Below is a small trained network, with its code and all its weights. Each question gives an input and a class and asks what happens when units are switched off, that is, made to give their printed mean instead of their output.

import numpy as np


def w(rows, s, z=0):
    codes = np.array(rows[::2]) - 128.0
    scale = np.full(codes.shape[1], s)
    scale[-1] = z or s
    return codes * scale


def norm(h):
    return h / np.sqrt((h * h).mean(-1, keepdims=True) + 1e-5)


def f(y):
    return y / 2 * (1 + np.tanh(0.7978845608 * (y + 0.044715 * y**3)))


def log_softmax(a):
    a = a - a.max(-1, keepdims=True)
    return a - np.log(np.exp(a).sum(-1, keepdims=True))


def net(x, mask):
    res = np.array(x, float).reshape(1, 7) / 4 @ E
    u = 0
    for l in range(4):
        y = f(norm(res) @ A[l][:, :-1].T + A[l][:, -1])
        res = res + np.where(mask[u : u + 5], y, B[l][:, -1]) @ B[l][:, :-1]
        u += 5
    return log_softmax(norm(res)[-1] @ U[:, :-1].T + U[:, -1])


A, B = {}, {}
E = w([
[129,158,149,121,113,130,124,157,136,139,135,140],'x0',
[203,36,73,195,140,243,169,224,219,237,33,180],'x1',
[135,128,136,134,136,122,143,126,126,120,123,128],'x2',
[136,119,131,114,109,129,129,113,127,120,108,127],'x3',
[186,170,133,120,83,152,227,16,206,229,232,68],'x4',
[139,251,23,232,71,59,88,43,169,89,108,215],'x5',
[131,141,147,127,147,140,124,127,147,122,129,134],'x6',
],0.012)
A[0] = w([
[112,46,255,56,149,152,132,185,69,128,186,7,2],'L0N1',
[58,165,209,40,115,93,136,99,64,43,232,60,9],'L0N2',
[149,154,158,78,106,122,234,57,171,185,244,28,84],'L0N3',
[37,129,163,72,203,100,61,209,26,57,24,149,47],'L0N4',
[110,116,143,46,149,94,110,117,57,30,185,105,70],'L0N5',
],0.0082,0.0079)
B[0] = w([
[92,132,38,36,166,189,195,122,110,120,119,253,222],'L0N1',
[113,143,156,148,149,110,60,72,118,205,62,84,247],'L0N2',
[163,96,130,173,76,176,90,157,144,56,183,85,254],'L0N3',
[185,86,129,161,55,142,108,149,173,76,214,83,247],'L0N4',
[85,134,147,163,141,83,126,142,129,158,79,107,212],'L0N5',
],0.017,0.0095)
A[1] = w([
[119,254,75,161,75,76,82,54,105,62,145,171,36],'L1N1',
[112,147,116,57,92,138,135,99,104,123,148,217,98],'L1N2',
[120,148,75,181,103,102,116,119,146,133,148,157,3],'L1N3',
[167,160,173,103,114,120,156,155,89,138,212,150,59],'L1N4',
[133,176,69,152,144,84,154,105,141,108,108,151,53],'L1N5',
],0.008,0.0049)
B[1] = w([
[70,124,90,2,179,166,164,94,110,138,106,195,253],'L1N1',
[158,203,65,137,186,128,188,194,110,124,62,143,143],'L1N2',
[122,108,149,35,107,150,158,109,103,84,108,117,151],'L1N3',
[178,168,197,118,135,108,97,137,144,133,157,149,113],'L1N4',
[158,40,164,40,191,162,127,121,87,121,172,184,139],'L1N5',
],0.0094,0.0053)
A[2] = w([
[109,135,147,213,112,77,121,244,122,13,122,137,38],'L2N1',
[141,105,160,65,147,127,108,113,136,144,145,102,99],'L2N2',
[112,244,50,182,91,82,143,69,164,58,110,254,3],'L2N3',
[197,60,137,175,149,189,183,239,173,247,5,114,64],'L2N4',
[46,199,215,165,147,50,119,98,70,223,130,89,18],'L2N5',
],0.0086,0.0034)
B[2] = w([
[182,72,183,69,19,194,63,137,194,123,192,86,185],'L2N1',
[209,131,104,120,105,50,147,156,123,178,130,169,135],'L2N2',
[116,79,110,20,190,149,161,206,122,146,139,154,186],'L2N3',
[73,208,189,162,180,22,60,7,58,180,71,82,255],'L2N4',
[195,168,165,133,197,132,104,138,174,190,28,127,184],'L2N5',
],0.011,0.0099)
A[3] = w([
[122,101,121,54,175,161,235,133,73,124,124,176,21],'L3N1',
[79,106,111,73,172,141,184,138,113,138,171,184,18],'L3N2',
[175,159,113,198,43,170,169,104,160,112,232,64,3],'L3N3',
[186,76,124,199,64,145,108,147,94,2,129,108,133],'L3N4',
[67,199,144,147,149,34,76,80,64,162,108,85,35],'L3N5',
],0.011,0.0025)
B[3] = w([
[125,107,122,88,126,10,206,111,162,134,123,220,193],'L3N1',
[113,100,127,154,150,78,204,152,104,104,65,169,179],'L3N2',
[146,13,106,137,33,133,74,252,126,13,177,124,216],'L3N3',
[210,187,113,146,112,164,87,165,175,95,241,132,219],'L3N4',
[120,207,155,224,137,81,122,111,128,191,80,100,252],'L3N5',
],0.012,0.013)
U = w([
[187,87,130,163,43,167,50,177,151,50,203,83,247],'0',
[97,203,170,191,156,80,79,70,107,192,48,49,89],'1',
[90,113,85,29,178,147,251,150,92,134,114,229,32],'2',
],0.013,0.0012)

Each question gives the input, the list of numbers given to net, and the class t.
The units are the neurons (one row each of A and B). Each row of codes is followed by its name. A weight is (code - 128) times the scale printed after its matrix; where a second scale follows, it is the last column's (A, B and U).
mask holds one flag per neuron, layer by layer. A switched-off neuron (its flag False) gives its mean, the last column of its row in B, instead of its output. The means were averaged over made-up inputs and are rounded, as every weight is.
A unit's drop is (log p(t) with every unit on - log p(t) with that unit switched off) / (log p(t) with every unit on - log p(t) with every unit switched off).
The circuit of an input: a set's keep is (log p(t) with only the set's units on - log p(t) with every unit switched off) / (log p(t) with every unit on - log p(t) with every unit switched off). Starting from the 12 units with the biggest drops (on a tie, the unit counted first), units are removed one at a time, each time the one whose removal leaves the highest keep (on an exact tie, the one counted first), for as long as the keep stays at least 0.8.
circuit, biggest first: the units of the circuit, biggest drop first
unit that matters most: the unit with the biggest drop
k most important neurons: the k neurons with the biggest drops, biggest first
drop when u is switched off: that unit's drop, to one decimal
input [-6,8,-4,-3,-2,-8,4], class 1: unit that matters most	L2N4
input [6,-7,2,-8,7,-8,-4], class 2: 2 most important neurons	(L0N1 L0N4)
input [-8,-5,6,8,3,1,0], class 1: 2 most important neurons	(L0N2 L0N4)
input [-4,6,2,-3,4,6,6], class 1: 4 most important neurons	(L0N4 L0N1 L2N4 L0N3)
input [4,7,-1,-1,-6,7,4], class 1: 3 most important neurons	(L0N3 L0N1 L0N4)
input [-8,7,7,6,-2,-8,1], class 2: 3 most important neurons	(L0N1 L0N2 L0N5)
input [6,-6,5,-2,-5,-7,5], class 2: 4 most important neurons	(L0N1 L2N4 L0N3 L0N4)
input [-4,4,-5,3,4,-5,7], class 2: circuit, biggest first	(L0N1 L0N4)
input [-2,3,2,0,3,4,-4], class 2: 2 most important neurons	(L0N2 L0N4)
input [6,-6,5,-1,5,-4,1], class 1: 3 most important neurons	(L0N2 L0N4 L0N5)
input [8,8,-8,1,-3,8,4], class 1: 3 most important neurons	(L2N4 L0N1 L0N4)
input [5,-7,8,6,3,-6,4], class 1: 2 most important neurons	(L0N2 L0N5)
input [-3,-6,5,5,4,-1,-3], class 1: 2 most important neurons	(L0N2 L0N4)
input [-3,7,0,-3,-2,-5,-4], class 1: circuit, biggest first	(L2N4)
input [8,7,4,5,4,7,-2], class 1: 2 most important neurons	(L0N1 L2N4)
input [8,-3,-1,-3,1,-8,2], class 2: drop when L0N1 is switched off	1.7
input [-7,-2,-4,8,-2,-4,-1], class 2: drop when L0N1 is switched off	1.4
input [5,-5,3,-4,-1,-8,0], class 2: drop when L0N1 is switched off	1.9
